(in the rows, 128 means zero)
Here are made-up objects, facts about them, and rows of numbers that follow some of those facts. Name the object behind each unnamed row.

Named rows:
rino: [141 141 128 152 103 143 136  87 132 112  50 139 133 127 115 145 147 155
 110 118  97 151 106 126  94 146 151 156 170 112 108 146 125 107 164 153
 176 131 109 159 153 158 129 135  81 129 105 115  86  96]
troplomik: [134 149 130  70 109 185 147 134 129 103 148 202  90 132 152 167 123 131
 131 100  71 127 187 134 167 135 151 113  96 128 157 125 130 128 140 146
 146 140 148 136  62 137 112 195 135 147 149 167 132 147]
drozal: [106 184 132 105 110 170 112 153 169  83 109 197  93 118 159 159 134 158
 157 120  97 141 184 125 180 129 163 127 118 142 117 147 132 118 152 134
 161 147 118  99 137 160 137 192 129 127 145 139 126 147]
daklo: [133 135 136 187 109 136 136  91 159 111  71 126 145 145 116 174 150 157
  85  94 122 139 130 129  61 137 134 113 155 125 115 162 123 151 161 126
 188 126 106 175 131 146 107 106  90 120 127 124  79  58]
legu: [131 135 130 154 104 137 150  70 110 122  89 137 152 137 132 158 163 154
  99  82  92 120 119 120  52 142 131 135 162 112 113 139 114 139 161 150
 182 109 106 166  96 136 104 112 108 133 132 131  76  71]
pluti: [139 136 138  75 129 168 140 151 142 109 141 188  80 145 147 169 134 129
 159 117  81 135 191 135 161 137 146 121 103 131 139 139 146 119 131 149
 142 141 145 134  74 135 123 184 135 152 145 163 120 142]
dofem: [ 78 149 110  95 122 155 165 114  52  82 133 173 132 113 119 136 184  92
 145  94 114 133 138 125 109 144 116  50 183 123 165 137 106 174 184 161
 174 158 116 132 167 103 170 141 121 123 143 133 135 101]
zuste: [ 99 168 129 118  89 163 106 125 142  96 142 202  96 138 167 164 148 175
 145 107 132 108 180 164 166 148 149  86  96 152 145 143 121 143 115 129
 156 107 117 126 106 120 137 160 148 140 172 134  94 128]
stizisu: [130 141 133 186 102 141 142  87 151 112  79 130 153 141 120 173 153 161
  82  76 108 131 129 127  61 137 134 111 150 122 122 152 119 166 173 119
 192 123 114 182 117 140  97 111  96 124 128 125  89  61]
brudruk: [ 91 135 114  77 132 166 162 126  60  70 116 169 128 129 103 142 189  76
 151 136  93 144 139 129 132 158 113  73 172 104 180 140 113 155 179 169
 161 157 138 148 165 103 171 160 108 125 124 139 139 120]
bukli: [ 91 160 152 118 179 172  96 105 130 147 144 151 147 222 148 162 141 156
 109 102 100 154 116 129 104 146  98  36 171 113 116 164 120 166 109 114
 118 105  97 123 207 138 134 106 138 147 183  94  99 108]
flezison: [102 162 141 128 125 153 121 161 173 100 129 175 110 156 167 147 140 171
 149  73 134 125 189 133 150 127 154  86 102 165 120 149 134 137 148 122
 174 134 102  88 126 131 139 168 144 117 168 131 112 141]
skabi: [133 131 131 173 102 125 136  79 119 123  68 128 140 122 121 139 145 149
 114  94 123 138 103 136  55 140 142 124 161 113 110 138 131 132 149 139
 187 118 117 164 119 145 127 115  98 127 124 120  67  83]
rasti: [ 62 172 128 116 115 157 122 127  96  44  66 169 141  77 124 148 196  80
 178 155 110 171 132 106 139 149 120  72 202  91 172 149 128 163 182 148
 160 163 144 150 195 129 165 174  94 116 116 124 125 141]
bemalek: [104 127 145  98  57 197  90  67 159  40 133 103 160 171 120 168 151 126
 114 172 102 141 141 118 180 117 101 153 169 157 151 159  70 133 136 132
 101 110 126 116 125 142 171 196 131 160 132 128 149 109]
rusim: [108 155 157 122 178 171 106 117 140 163 122 142 126 205 123 108 124 158
 113 111 131 168  88 146 132 140 107  23 171 108 116 145 148 145 112 102
 133 136 139 114 213 156 158 126 126 134 172  88 109 139]
stuluk: [128 162 146 153  92 177 144 108 166  88  32 120 167 155 115 156 175 164
 102 128  71 135 100 103 114 170 144 159 160 110 114 158 116 115 175 141
 170 115 107 142 157 150 117 143  81 111 103 110 102 119]
paflis: [115 149 146 172  99 146 121  81 145  93  33 118 171 109 141 165 180 137
 133 121  90 148 108 103  65 157 136 154 178  92 118 144 138 132 157 132
 166 107 126 170 120 155  92 136  87 128 113 120  74 115]

Some facts about the objects:
{buge,suplo,bruba} Π plugren
{buge,zumin,skinun} Π sogrir
{buge,dagu,vibruplin} Π limok
{buge} Π gumar
{skubruklek,pluba} Π griski
{skubruklek,rasti} Π pliflaflil
{tiflam,plugram} Π legu
{tiflam,trikos} Π klike
{tigril} Π tubopek
{tigril,pludal,zumin,klugim,fostor} Π brostor
{tigril,dagu,raskom,dagro} Π gutrum
{tigril,sipe,kloklir,vededris} Π klami
{tigril} Π grupi
{tigril,sefligrul,pluti} Π vafo
{soskos,stuluk} Π bubrizek
{soskos,raskom} Π fabrol
{tistal,pluke,klugim,troplomik} Π tuke
{tistal,graverel,kavin} Π bukli
{plotedrar,fidon,trikos} Π ketruk
{plotedrar} Π grodrustor
{plotedrar,digru} Π stizisu
{suplo,dagu,klimokles} Π treten
{suplo,naduskon,nofis} Π fegri
{pludal,nofis} Π guflim
{rasti,mabro} Π mupa
{rasti,bigrom} Π madil
{rasti,zumin} Π pafu
{zumin,pibram} Π lenumir
{zumin,brosis} Π skabi
{zumin,naduskon,fidon} Π misi
{sipe,graverel} Π distanum
{kerak,klimokles,zumim} Π dogoker
{kerak,pluti,vededris} Π fafik
{kerak} Π ruzun
{zopok,dagro} Π siflel
{zopok,trikos,troplomik} Π kirek
{zopok} Π dofem
{dagu,rino,brosis,fopleklak} Π grapam
{dagu,bigrom} Π gotrum
{plugram,klugim} Π tasker
{poskom,klimokles} Π kleku
{poskom,pibram} Π stibrum
{poskom,zumim} Π plifu
{poskom,sefligrul,stobo,raskom,fopleklak} Π plegi
{poskom} Π zabrogi
{pibram,digru} Π daklo
{bruba,tuskim} Π veskeduk
{bruba} Π rusim
{bruba,tupul} Π grire
{digru,graverel} Π skigabrul
{digru,vibruplin,grukluso} Π briba
{tratru} Π napanas
{tratru,skinun} Π madrus
{tratru,kavin} Π zogel
{tratru} Π zuste
{graverel,tuskim,stuluk} Π stodruk
{graverel,kavin} Π setu
{sefligrul} Π pimor
{sefligrul,lovak,klugim,fopleklak} Π goper
{klobin} Π brizo
{klobin,skinun} Π gumas
{klobin} Π subru
{bemalek,kavin} Π drukek
{bemalek} Π tistefi
{bemalek} Π paplesak
{bemalek} Π tibi
{skeku,stobo} Π rufil
{naduskon,sifam} Π klipir
{stobo,kazu} Π budor
{vibruplin} Π mibu
{nofis,brudruk,troplomik} Π zodror
{brisir,tuskim} Π miple
{brudruk,pluti} Π flidim
{mabro} Π gutre
{pluti,troplomik} Π stadak
{lovak} Π bruten
{lovak} Π braga
{tuskim,sifam} Π monite
{dradrur} Π metrem
{dradrur,fopleklak} Π ledrul
{kavin,klugim} Π plibem
{pluke,dagro} Π skipon
{pluke} Π stivo
{bigrom,stuluk,drozal} Π gunu
{bigrom} Π britrom
{zumim,klugim} Π trostuflos
{zumim,kloklir} Π skine
{zumim} Π klupo
{zumim} Π skufak
{tupul,raskom,vipuvim} Π zamo
{klugim} Π brimamir
{klugim} Π zufus
{kazu} Π grotradruk
{skinun} Π kobri
{skinun,mina} Π nunol
{dagro} Π gukek
{stuluk} Π flezison
{drozal} Π ludus
{drozal,fopleklak} Π sisul
{drozal} Π pligros
{vipuvim} Π triva
{paflis,pluba} Π grastul
{pluba} Π vezus
{mina} Π teflu
{brosis} Π rolerol
{fopleklak} Π plugresto
{grukluso} Π kleleves
{grukluso} Π pigren
Σ b <- fafik,buge,tigril,tistal,pimor,zumin,brostor,zogel,grapam,dagu,plugram,pafu,tratru,graverel,bemalek,fegri,skeku,gotrum,budor,grastul,brimamir,zodror,gumar,madil,monite,brizo,zumim,tupul,metrem,skigabrul,skine,distanum,plegi,tubopek,britrom,zabrogi,grodrustor,veskeduk,sifam,tibi,brosis,tasker,skufak
Σ e <- skubruklek,teflu,trostuflos,soskos,fabrol,rasti,kobri,pliflaflil,stodruk,sefligrul,bruten,brudruk,lovak,gutre,paplesak,klimokles,misi,dofem,kirek,gunu
Σ a <- tiflam,mibu,lenumir,pludal,klami,sipe,kerak,briba,zopok,stizisu,pibram,bruba,digru,kleku,naduskon,siflel,grotradruk,napanas,gumas,tuskim,daklo,dradrur,ketruk,ruzun,fidon,gutrum,vafo,rino,zufus,klugim,miple,guflim,rufil,fostor,skinun,skabi,legu,dogoker,stuluk,stibrum,klike,paflis,klupo,pluba,mina,tuke,plifu,fopleklak
Σ c <- madrus,griski,flidim,klipir,pigren,ludus,sogrir,triva,plugren,grupi,skipon,stobo,ledrul,grire,gukek,brisir,mabro,pluti,setu,treten,kleleves,plugresto,kavin,pluke,zuste,goper,nunol,troplomik,subru,dagro,drozal,mupa,rolerol,braga,flezison,pligros
Σ d <- zamo,plotedrar,suplo,rusim,stivo,plibem,poskom,klobin,bubrizek,limok,vibruplin,nofis,vezus,tistefi,bigrom,drukek,raskom,kazu,sisul,trikos,bukli,vipuvim,stadak,kloklir,vededris,grukluso

Rows to name:
No name comes twice in this set of rows, the named rows included.
[118 138 153 102 197 153 111 103 110 173 149 146 124 206 145 132 125 121
 123  97  94 165 104 127  86 125 100  41 182  93 118 142 142 149 109 129
 123 129 129 127 166 142 135 109 134 152 175 113  99 112] => stadak
[132 118 143 100  79 180 114  92 159  64 127  91 133 182 104 116 124 130
 120 141 138 154 115 131 176  99 112 131 170 160 128 134  98 110 143 130
 125 146 139  91 151 145 205 197 118 144 127 119 159 124] => tupul
[ 92 168 144 104 144 194  76  88 126 139 101 179 125 155 125 137 129 156
 112 173 101 175  76 152 169 159 110  69 185  76 151 141 133 131 101 106
  96 117 149 157 202 173 138 143 123 162 156  95 105 148] => klobin
[143 133 130 119  97 174 150  78 125 106  61 141 146 140 114 184 170 140
 100 146  42 133 114 117 100 173 139 177 166  88 127 154 105 109 157 166
 147 116 113 173 109 143 104 144  92 143  98 138  94 101] => klugim
[154 112 139 152 131 116 156  90 108 135  88 115 140 165 127 149 164 144
 128  87 111 130 121 125  34 144 133 134 154 110  98 150 126 121 143 166
 190 114 102 147 111 118 137  99 104 134 126 127  62  76] => vafo
[144 138 141 140  86 181 159 101 148 105  47 117 144 149  93 141 160 169
  86 125  96 133  97 139 131 176 139 138 147 102 133 136 120 105 161 135
 169 125 134 151 139 145 120 141  86 121 103 113 109 132] => bruba
[105 126 139  93  52 195  82  57 150  41 127 114 149 151 115 152 140 133
 116 186 124 147 123 138 197 122 106 141 169 150 157 151  70 122 119 124
  99 105 139 130 123 145 180 197 131 171 129 119 145 116] => tratru
[124 139 140 126 124 147 126 158 149 122 147 182  86 148 148 126 123 171
 142  65 168 127 180 168 145 128 148  56  85 158 139 127 141 138 123 112
 187 143 140 112  95 128 149 160 143 127 172 137 106 135] => plugren
[141 136 128 147 105 144 162  74 105 137  81 132 147 149 135 136 160 151
 100  64  89 124 111 125  53 138 140 132 160 115 107 128 116 131 162 152
 193 118 106 146 100 129 121 112 104 127 133 125  83  86] => siflel
[124 111 143 127 108 130  98  78 141  90 145  93 126 162 134 117 110 123
 144 100 173 159 125 127 112  63 112 118 177 178 106 142 101 131 132 135
 149 141 118  91 137 143 220 167 125 141 149 117 128  72] => grapam
[134 123 128 152 106 139 157  70  95 132  96 121 148 169 140 161 165 154
 101  69  88 103 114 120  43 145 130 132 154 118 106 142 115 137 150 159
 184  98  94 150  86 113 112  99 114 132 139 124  76  79] => tuke
[ 80 173 169 147 181 143  75 101 145 145  95 146 151 156 167 138 142 128
 149 117 117 190  99 108  89 123 105  45 205  85 112 150 164 165 112 106
 126 123 137 132 190 170 122 126 125 138 170  96  81 137] => vezus
[119 150 136 116 118 152 134 161 153 119 150 173  86 153 150 123 131 175
 143  71 157 120 176 157 157 135 152  66  88 161 124 138 147 127 133 123
 188 140 120  90 111 126 159 165 144 128 170 132 112 144] => grire

The same objects again, as new rows of numbers:
Named rows:
grotradruk: [ 89  80 120 140 133 142 123  96 117 147 150 104 113 148 134 102 105 131
 108 103  77 133  96 112 146 134 156 113 146 133 104 170 113 143 180  79
 108  97 125 120 158 113]
digru: [ 81  87 117 146 131 143 125  90 120 163 146  92 120 145 127 128  97 126
 117  96  82 142  96 111 142 134 182 118 165 134 103 192 115 166 155  95
  96 100 134 135 166 111]
ketruk: [ 93  70 119 151 128 139 111  93 103 154 142  93 120 153 123 123  98 134
 104  97  79 123  98 117 148 131 152 111 165 123 105 181 118 137 161  76
 110 101 120 114 157 115]
lenumir: [ 92  73 118 142 132 147 119 101 117 155 141 103 117 151 131 115 101 132
 108 100  78 130 101 106 151 128 158 116 158 129 101 172 114 136 171  78
 104 102 128 117 160 116]
fostor: [ 89  74 127 135 127 140 123  92 118 153 150 104 115 152 133 112  99 124
 110  91  83 128  94 105 141 125 170 110 158 121  98 186 111 147 174  89
 100  98 124 130 162 117]
dagu: [118  68  95 121 113 115 142  56 100 192 150  94 132  93 162 121  97 160
 110  92 108 166  63 126 164 133  98 130 150 147 107 154 117 181 162  94
  46  99 157 125 150 146]
zumin: [119  59 101 119 111 115 141  59 102 193 148  97 132  97 154 127  89 169
 112  86 111 161  62 125 164 133 100 131 151 140  97 159 119 181 160  97
  44 102 155 126 155 147]
monite: [137  57  84 135 104 126 148  62  84 189 138 101 136 102 155 111 109 161
 100 107 102 161  71 138 172 132  69 139 147 149 101 165 122 166 156  88
  62  99 157 116 151 143]
plugram: [123  56  95 121 108 109 138  51  87 184 144  92 133  96 149 119  91 177
 112  83 111 162  60 132 166 143  95 129 142 143 100 171 119 178 159  91
  53  96 151 128 150 141]
zumim: [121  57  94 116 116 115 154  53 100 189 147 114 132  91 161 117 100 163
 122  86 109 169  61 116 173 140 117 138 142 153  93 170 117 176 159 100
  45  95 154 132 151 140]
zuste: [123  97 119  84 114 152 149  47 128 162 149 114 143 139  99 118  84 138
 147 130 116 125  97  75 145 149  97 136 142 135 104 116 129 174 162 113
 103 122 134  98 123 122]
pigren: [114 103 102  96 125 144 138  45 125 175 146 112 150 132  98 144  82 130
 154 130 112 122  92  81 150 154 105 140 147 145 109 118 132 168 144 107
 100 124 134  90 114 122]
braga: [115 105 113  86 123 136 138  41 124 162 149 120 143 129 100 123  85 129
 152 127 111 114  91  81 150 155 101 134 133 141 111 114 126 164 163 101
 106 118 127  93 108 121]
goper: [116 100 109  85 122 133 138  42 119 159 150 123 141 128 101 117  85 133
 147 131 111 116  89  81 151 159  94 132 135 144 111 109 129 155 163  98
 110 117 123  90 107 122]
vededris: [118  94  82 122 138 129 202  58 104 162 155 113 137 140 160 139  52 152
 117  93  95 161 107 132 175 156 134 114 154 125 106 165 114 131 177 123
  67 100 134  88 121 149]
raskom: [107 112  83 124 138 127 192  58 109 162 158 103 135 135 162 138  55 153
 108  99  94 164 111 145 166 158 125 108 146 126 118 152 112 142 179 119
  69  99 137  86 124 149]
vipuvim: [111 108  84 128 137 133 193  60 106 162 157 101 134 139 158 136  56 152
 110 100  93 163 111 145 166 153 121 112 149 121 120 151 115 136 181 120
  70 102 140  84 128 146]
lovak: [111  86  92  88 121 121 149  49  78 168 140 128 159 164 140 113  90 152
 105  86  73 129  75 159 151 111 126 134 128 170 125 125 122 155 207 123
  59 111 127 115 120 103]

Rows to name:
No name comes twice in this set of rows, the named rows included.
[127  68  84  90 123 126 155  55  69 165 130 137 164 166 140 108  96 155
 106  88  69 122  80 151 164 115 110 139 134 177 114 129 124 130 206 118
  65 108 120 105 113 105] => trostuflos
[134  56  92 128 114 118 137  68  94 190 140  99 129 101 148 110  91 174
 102  98 106 156  62 137 175 135  75 138 142 142 102 150 122 155 166  79
  57 101 152 109 146 145] => pafu
[ 90  90 119 149 120 150 136  92 122 161 154 101 120 153 138 111 107 111
 118 107  79 136 100 114 138 118 164 112 163 128 103 201 110 168 169 101
 102 101 138 136 168 114] => tuskim
[137  50  84 130 108 124 154  58  84 183 136 104 134 100 151 110 107 169
 107 101 106 168  67 135 175 144  80 143 142 159  93 173 122 163 155  88
  62  94 156 120 148 137] => distanum
[137  45  91 127 104 112 141  57  78 182 138 101 137  99 153 116 100 171
  97  92 102 149  71 129 171 138  67 131 148 142 101 163 123 152 162  83
  63  96 146 113 142 143] => zodror
[125  68  83 106 119 129 139  60  71 176 130 123 164 171 133 121  87 154
  95  90  69 115  88 156 157 104  98 138 145 163 121 121 128 135 196 117
  64 118 125  95 117 109] => misi
[129  51  86 120 115 119 142  62  92 184 141 109 131  92 157 113 102 169
 105  96 105 166  66 124 176 144  85 140 141 160  98 148 121 158 162  83
  53  95 149 112 148 144] => zabrogi
[116  95 105  91 120 143 141  47 129 171 151 126 147 131 110 131  88 121
 148 132 106 113  95  68 151 147  97 133 146 142 108 109 130 152 158 101
 102 125 128  85 111 130] => treten
[124  84  77 101 119 128 149  56  71 167 139 130 163 165 144 108  97 146
  97  98  64 124  82 163 158 107  99 137 130 175 127 117 124 139 207 115
  69 112 128 102 119 102] => fabrol
[120  79  86  91 124 125 149  56  70 161 136 132 159 167 136 105  93 156
  99  91  71 123  79 162 156 114 107 136 127 173 126 118 123 141 210 115
  67 108 125 107 117 101] => bruten
[105 105  83 119 147 130 194  58 111 165 156 109 135 137 162 143  50 154
 115  95  97 169 110 138 173 162 141 114 150 130 111 150 114 138 172 123
  62 100 136  87 125 150] => poskom
[ 99  64 123 144 123 141 121  96 112 151 145 106 119 153 133 112 104 124
 104  95  77 120 100 101 146 123 148 108 158 119 101 183 115 135 176  80
 107 100 122 119 156 116] => guflim

